Below is a small trained network, with its code and all its weights. Each question gives an input and a target symbol and asks what happens when units are switched off, that is, made to give their printed mean instead of their output.

import numpy as np


def w(rows, s, z=0):
    codes = np.array(rows[::2]) - 128.0
    scale = np.full(codes.shape[1], s)
    scale[-1] = z or s
    return codes * scale


def f(y):
    return np.maximum(y, 0)


def softmax(a):
    e = np.exp(a - a.max(-1, keepdims=True))
    return e / e.sum(-1, keepdims=True)


def log_softmax(a):
    a = a - a.max(-1, keepdims=True)
    return a - np.log(np.exp(a).sum(-1, keepdims=True))


def net(x, mask):
    ids = ['ΛΩαβδζ'.index(c) for c in x.split()]
    T = len(ids)
    res = E[ids] + P[:T]
    r = res
    for j in range(3):
        rows = slice(3 * j, 3 * j + 3)
        q, k, v = (r @ M[0][rows].T for M in (Q, K, V))
        z = softmax(np.where(np.tri(T) > 0, q @ k.T / 3**0.5, -1e9)) @ v
        o = O[0][rows]
        res = res + np.where(mask[j], z, o[:, -1]) @ o[:, :-1]
    y = f(res @ A[0][:, :-1].T + A[0][:, -1])
    res = res + np.where(mask[3:11], y, B[0][:, -1]) @ B[0][:, :-1]
    return log_softmax(res[-1] @ U[:, :-1].T + U[:, -1])


Q, K, V, O, A, B = {}, {}, {}, {}, {}, {}
E = w([
[94,176,146,58],'Λ',
[151,174,145,168],'Ω',
[151,157,97,163],'α',
[182,138,125,149],'β',
[216,77,128,2],'δ',
[110,193,113,188],'ζ',
],0.013)
P = w([
[172,177,198,110],'0',
[149,188,121,87],'1',
[78,47,151,122],'2',
[130,180,65,89],'3',
[65,2,178,157],'4',
[86,155,19,68],'5',
[130,84,130,202],'6',
],0.0098)
Q[0] = w([
[134,197,156,31],'h0',
[192,203,119,130],'h0',
[42,140,183,83],'h0',
[207,196,112,181],'h1',
[177,103,78,167],'h1',
[148,4,100,221],'h1',
[160,134,122,164],'h2',
[138,114,123,143],'h2',
[153,153,131,155],'h2',
],0.038)
K[0] = w([
[140,106,211,131],'h0',
[81,79,151,163],'h0',
[173,201,174,135],'h0',
[51,60,120,128],'h1',
[126,83,68,144],'h1',
[116,146,1,105],'h1',
[107,96,125,133],'h2',
[107,111,109,130],'h2',
[124,117,147,134],'h2',
],0.047)
V[0] = w([
[94,186,134,182],'h0',
[219,125,219,175],'h0',
[182,107,44,153],'h0',
[77,136,153,76],'h1',
[250,50,85,106],'h1',
[148,140,93,201],'h1',
[72,42,206,162],'h2',
[102,162,118,121],'h2',
[135,174,96,102],'h2',
],0.017)
O[0] = w([
[185,103,35,157,125],'h0',
[45,64,86,92,254],'h0',
[114,210,100,73,104],'h0',
[150,96,181,164,120],'h1',
[6,147,186,37,165],'h1',
[118,167,67,86,106],'h1',
[61,32,95,107,15],'h2',
[166,122,144,154,127],'h2',
[176,158,138,153,171],'h2',
],0.015,0.005)
A[0] = w([
[138,101,152,154,45],'n0',
[73,116,170,133,1],'n1',
[125,135,99,189,41],'n2',
[233,94,174,3,10],'n3',
[165,165,182,49,69],'n4',
[231,110,118,46,29],'n5',
[41,114,117,144,114],'n6',
[12,91,65,215,135],'n7',
],0.011,0.0091)
B[0] = w([
[177,163,213,89,164],'n0',
[209,222,94,115,220],'n1',
[24,124,84,169,189],'n2',
[92,36,136,6,161],'n3',
[163,75,52,226,226],'n4',
[15,129,140,143,183],'n5',
[45,108,176,177,250],'n6',
[215,21,111,67,200],'n7',
],0.014,0.012)
U = w([
[152,82,228,143,96],'Λ',
[187,50,129,75,99],'Ω',
[191,249,154,3,254],'α',
[12,59,226,56,140],'β',
[66,171,217,118,98],'δ',
[79,90,113,172,18],'ζ',
],0.0029,0.0067)

Each question gives the input, a string of symbols that net reads in full, and the target symbol t.
The units are the heads (3 rows each of Q, K, V and O) and the neurons (one row each of A and B). Each row of codes is followed by its name. A weight is (code - 128) times the scale printed after its matrix; where a second scale follows, it is the last column's (O, A, B and U).
mask holds one flag per unit, heads first, then neurons. A switched-off unit (its flag False) gives its mean, the last column of its rows in O or B, instead of its output. The means were averaged over made-up inputs and are rounded, as every weight is.
A unit's drop is (log p(t) with every unit on - log p(t) with that unit switched off) / (log p(t) with every unit on - log p(t) with every unit switched off).
The circuit of an input: a set's keep is (log p(t) with only the set's units on - log p(t) with every unit switched off) / (log p(t) with every unit on - log p(t) with every unit switched off). Starting from all 11 units, units are removed one at a time, each time the one whose removal leaves the highest keep (on an exact tie, the one counted first), for as long as the keep stays at least 0.8.
circuit, biggest first: the units of the circuit, biggest drop first
unit that matters most: the unit with the biggest drop
top k neurons: the k neurons with the biggest drops, biggest first
heads that matter: for each layer, one digit per head in row order, 1 if its drop is at least 0.15 and else 0, layers parted by /
drop of u: that unit's drop, to one decimal
input β α ζ β, target ζ: circuit, biggest first -> h1; h0; n2; n5
input β β β ζ Ω, target ζ: circuit, biggest first -> h0; h1; n2; n5
input Ω δ δ ζ, target δ: unit that matters most -> n6
input ζ δ β Ω, target β: circuit, biggest first -> h2; h1
input ζ β δ Ω δ α, target δ: circuit, biggest first -> n6; n1; h0; h1
input δ ζ α Ω Ω, target Ω: heads that matter -> 001
input Ω Λ α δ Ω ζ, target Ω: circuit, biggest first -> n7; h0
input δ α ζ, target α: heads that matter -> 100
input Λ β β α δ β, target δ: circuit, biggest first -> n1; n6; h0; h1
input Λ Ω α, target Ω: circuit, biggest first -> n7; h0; h2
input α Λ ζ Ω ζ, target Ω: circuit, biggest first -> h2; n7
input α ζ ζ α ζ δ ζ, target δ: top 2 neurons -> n1; n6
input Ω δ ζ δ δ ζ Λ, target Ω: top 2 neurons -> n7; n6
input β α α Ω ζ ζ, target ζ: top 2 neurons -> n2; n1
input β β ζ Λ ζ, target Λ: top 2 neurons -> n0; n1
input β δ α β Ω β Ω, target β: circuit, biggest first -> h2
input β β α α ζ Ω, target ζ: circuit, biggest first -> h1; h0; n2
input δ Λ α β Λ ζ α, target ζ: circuit, biggest first -> h0; h1; n2; n5
input β Λ Λ α, target Λ: circuit, biggest first -> h1; h0
input δ ζ ζ ζ ζ α β, target α: top 3 neurons -> n6; n4; n2
input α β ζ Λ Ω, target Λ: top neuron -> n0
input β Λ ζ ζ β δ Ω, target δ: drop of n6 -> 1.5
input Λ Ω ζ α α Ω, target α: drop of n6 -> 0.4
input β β δ α, target δ: drop of h0 -> 1.0
input β α δ Ω, target δ: drop of n7 -> 0.1
